Below is a small trained network, with its code and all its weights. Each question gives an input and a target symbol and asks what happens when units are switched off, that is, made to give their printed mean instead of their output.

import numpy as np


def w(rows, s, z=0):
    codes = np.array(rows[::2]) - 128.0
    scale = np.full(codes.shape[1], s)
    scale[-1] = z or s
    return codes * scale


def f(y):
    return y / 2 * (1 + np.tanh(0.7978845608 * (y + 0.044715 * y**3)))


def softmax(a):
    e = np.exp(a - a.max(-1, keepdims=True))
    return e / e.sum(-1, keepdims=True)


def log_softmax(a):
    a = a - a.max(-1, keepdims=True)
    return a - np.log(np.exp(a).sum(-1, keepdims=True))


def net(x, mask):
    ids = ['ηθμξσφψ'.index(c) for c in x.split()]
    T = len(ids)
    res = E[ids] + P[:T]
    u = 0
    for l in range(2):
        r = res
        for j in range(2):
            rows = slice(3 * j, 3 * j + 3)
            q, k, v = (r @ M[l][rows].T for M in (Q, K, V))
            z = softmax(np.where(np.tri(T) > 0, q @ k.T / 3**0.5, -1e9)) @ v
            o = O[l][rows]
            res = res + np.where(mask[u + j], z, o[:, -1]) @ o[:, :-1]
        u += 2
        y = f(res @ A[l][:, :-1].T + A[l][:, -1])
        res = res + np.where(mask[u : u + 4], y, B[l][:, -1]) @ B[l][:, :-1]
        u += 4
    return log_softmax(res[-1] @ U[:, :-1].T + U[:, -1])


Q, K, V, O, A, B = {}, {}, {}, {}, {}, {}
E = w([
[114,52,197],'η',
[182,150,169],'θ',
[87,56,209],'μ',
[165,90,167],'ξ',
[127,11,234],'σ',
[172,255,89],'φ',
[156,113,199],'ψ',
],0.0061)
P = w([
[101,127,151],'0',
[100,116,83],'1',
[180,105,198],'2',
[174,35,30],'3',
[45,81,116],'4',
[201,119,183],'5',
[201,26,23],'6',
[44,91,115],'7',
[229,120,184],'8',
[250,45,9],'9',
[40,99,119],'10',
[218,118,175],'11',
],0.011)
Q[0] = w([
[169,165,101],'0.h1',
[114,84,169],'0.h1',
[103,125,115],'0.h1',
[108,57,106],'0.h2',
[158,85,255],'0.h2',
[149,225,125],'0.h2',
],0.019)
K[0] = w([
[27,130,151],'0.h1',
[220,114,156],'0.h1',
[146,132,90],'0.h1',
[160,4,158],'0.h2',
[161,232,251],'0.h2',
[73,212,22],'0.h2',
],0.013)
V[0] = w([
[149,29,133],'0.h1',
[131,206,106],'0.h1',
[129,107,135],'0.h1',
[7,128,142],'0.h2',
[66,131,143],'0.h2',
[2,127,143],'0.h2',
],0.0096)
O[0] = w([
[254,165,96,209],'0.h1',
[23,69,150,65],'0.h1',
[157,145,123,146],'0.h1',
[139,244,60,7],'0.h2',
[140,186,98,68],'0.h2',
[134,245,63,3],'0.h2',
],0.0087,0.0044)
A[0] = w([
[52,220,244,192],'0.n1',
[120,5,109,148],'0.n2',
[136,188,233,4],'0.n3',
[63,111,44,142],'0.n4',
],0.011,0.0032)
B[0] = w([
[192,250,92,131],'0.n1',
[147,176,100,253],'0.n2',
[111,51,94,135],'0.n3',
[149,26,121,128],'0.n4',
],0.014)
Q[1] = w([
[131,114,47],'1.h1',
[74,212,133],'1.h1',
[110,194,9],'1.h1',
[108,99,123],'1.h2',
[99,36,113],'1.h2',
[158,85,131],'1.h2',
],0.014)
K[1] = w([
[95,191,113],'1.h1',
[108,36,30],'1.h1',
[3,155,39],'1.h1',
[118,103,156],'1.h2',
[139,83,188],'1.h2',
[241,112,149],'1.h2',
],0.011)
V[1] = w([
[160,67,132],'1.h1',
[111,168,111],'1.h1',
[198,79,3],'1.h1',
[116,114,81],'1.h2',
[113,80,59],'1.h2',
[121,97,92],'1.h2',
],0.018)
O[1] = w([
[192,63,124,157],'1.h1',
[83,172,146,118],'1.h1',
[164,71,254,254],'1.h1',
[124,152,148,116],'1.h2',
[82,189,145,113],'1.h2',
[99,159,131,122],'1.h2',
],0.017,0.0086)
A[1] = w([
[162,129,8,119],'1.n1',
[100,154,10,16],'1.n2',
[173,107,40,253],'1.n3',
[59,17,142,192],'1.n4',
],0.014,0.0047)
B[1] = w([
[40,73,201,140],'1.n1',
[175,50,2,158],'1.n2',
[117,116,250,185],'1.n3',
[78,192,83,252],'1.n4',
],0.022,0.018)
U = w([
[91,89,140,29],'η',
[82,76,102,2],'θ',
[146,111,78,99],'μ',
[96,97,98,228],'ξ',
[197,100,118,217],'σ',
[8,161,97,103],'φ',
[121,172,97,223],'ψ',
],0.013,0.0056)

Each question gives the input, a string of symbols that net reads in full, and the target symbol t.
The units are the heads (3 rows each of Q, K, V and O) and the neurons (one row each of A and B). Each row of codes is followed by its name. A weight is (code - 128) times the scale printed after its matrix; where a second scale follows, it is the last column's (O, A, B and U).
mask holds one flag per unit, layer by layer, with each layer's heads first. A switched-off unit (its flag False) gives its mean, the last column of its rows in O or B, instead of its output. The means were averaged over made-up inputs and are rounded, as every weight is.
A unit's drop is (log p(t) with every unit on - log p(t) with that unit switched off) / (log p(t) with every unit on - log p(t) with every unit switched off).
The circuit of an input: a set's keep is (log p(t) with only the set's units on - log p(t) with every unit switched off) / (log p(t) with every unit on - log p(t) with every unit switched off). Starting from all 12 units, units are removed one at a time, each time the one whose removal leaves the highest keep (on an exact tie, the one counted first), for as long as the keep stays at least 0.8.
units of the circuit, in order: the units of the circuit, biggest drop first
most important unit: the unit with the biggest drop
top k neurons: the k neurons with the biggest drops, biggest first
top k neurons in layer l: the k neurons of layer l with the biggest drops, biggest first
heads that matter: for each layer, one digit per head in row order, 1 if its drop is at least 0.15 and else 0, layers parted by /
input μ φ ξ ξ φ η φ ψ φ η, target φ: most important unit -> 1.h1
input ξ ψ σ φ φ φ ξ η θ ξ, target η: top 2 neurons in layer 1 -> 1.n4, 1.n1
input ξ φ θ φ ψ θ ψ, target η: top 3 neurons -> 1.n4, 0.n2, 1.n1
input ξ φ ξ φ σ φ ψ φ ψ θ, target η: top 2 neurons -> 1.n4, 0.n2
input ψ φ φ φ, target θ: top 4 neurons -> 0.n2, 1.n4, 1.n2, 1.n1
input μ η ξ φ ξ μ η φ φ ξ, target φ: heads that matter -> 01 / 10
input φ φ σ σ η, target σ: units of the circuit, in order -> 0.h1, 1.n4
input ξ η φ φ φ σ φ ψ, target ψ: units of the circuit, in order -> 1.n3, 1.n1, 0.n3
input η ξ ξ η θ φ, target η: units of the circuit, in order -> 0.n2, 1.h1, 1.n3, 1.n2
input φ ξ φ ψ ξ ψ ξ, target μ: units of the circuit, in order -> 1.n2, 1.h1, 0.h1
input ξ η φ φ σ φ φ ξ η φ, target η: units of the circuit, in order -> 1.n1, 1.n3
input φ φ θ μ ξ ξ φ σ θ μ, target μ: units of the circuit, in order -> 0.n2, 1.n2, 1.h1, 0.h1
input μ σ μ φ ξ ξ φ θ φ σ, target φ: units of the circuit, in order -> 1.h1, 0.h2, 0.n1
input φ ξ φ φ φ φ ψ, target μ: units of the circuit, in order -> 0.n2, 1.n2, 1.h1, 0.h1
input μ ξ σ ξ ξ, target σ: top 3 neurons in layer 1 -> 1.n4, 1.n1, 1.n3
input η ξ ξ θ ξ ξ σ, target ψ: heads that matter -> 01 / 11
input μ η ξ η φ μ θ, target φ: units of the circuit, in order -> 1.h1, 0.h2
input φ σ ξ ξ φ ξ φ ξ μ, target η: top 3 neurons -> 1.n4, 1.n3, 0.n1
input η φ μ ψ σ φ ξ, target ψ: most important unit -> 0.h2
input φ φ ξ σ ξ ξ ξ φ σ σ, target μ: units of the circuit, in order -> 1.h1, 1.n2, 0.h1, 0.n2
input θ φ ξ ξ ξ φ ψ φ μ σ, target θ: heads that matter -> 11 / 10
input η ψ φ φ σ ξ φ, target ψ: heads that matter -> 11 / 11
input σ ξ ξ φ, target σ: units of the circuit, in order -> 1.n4
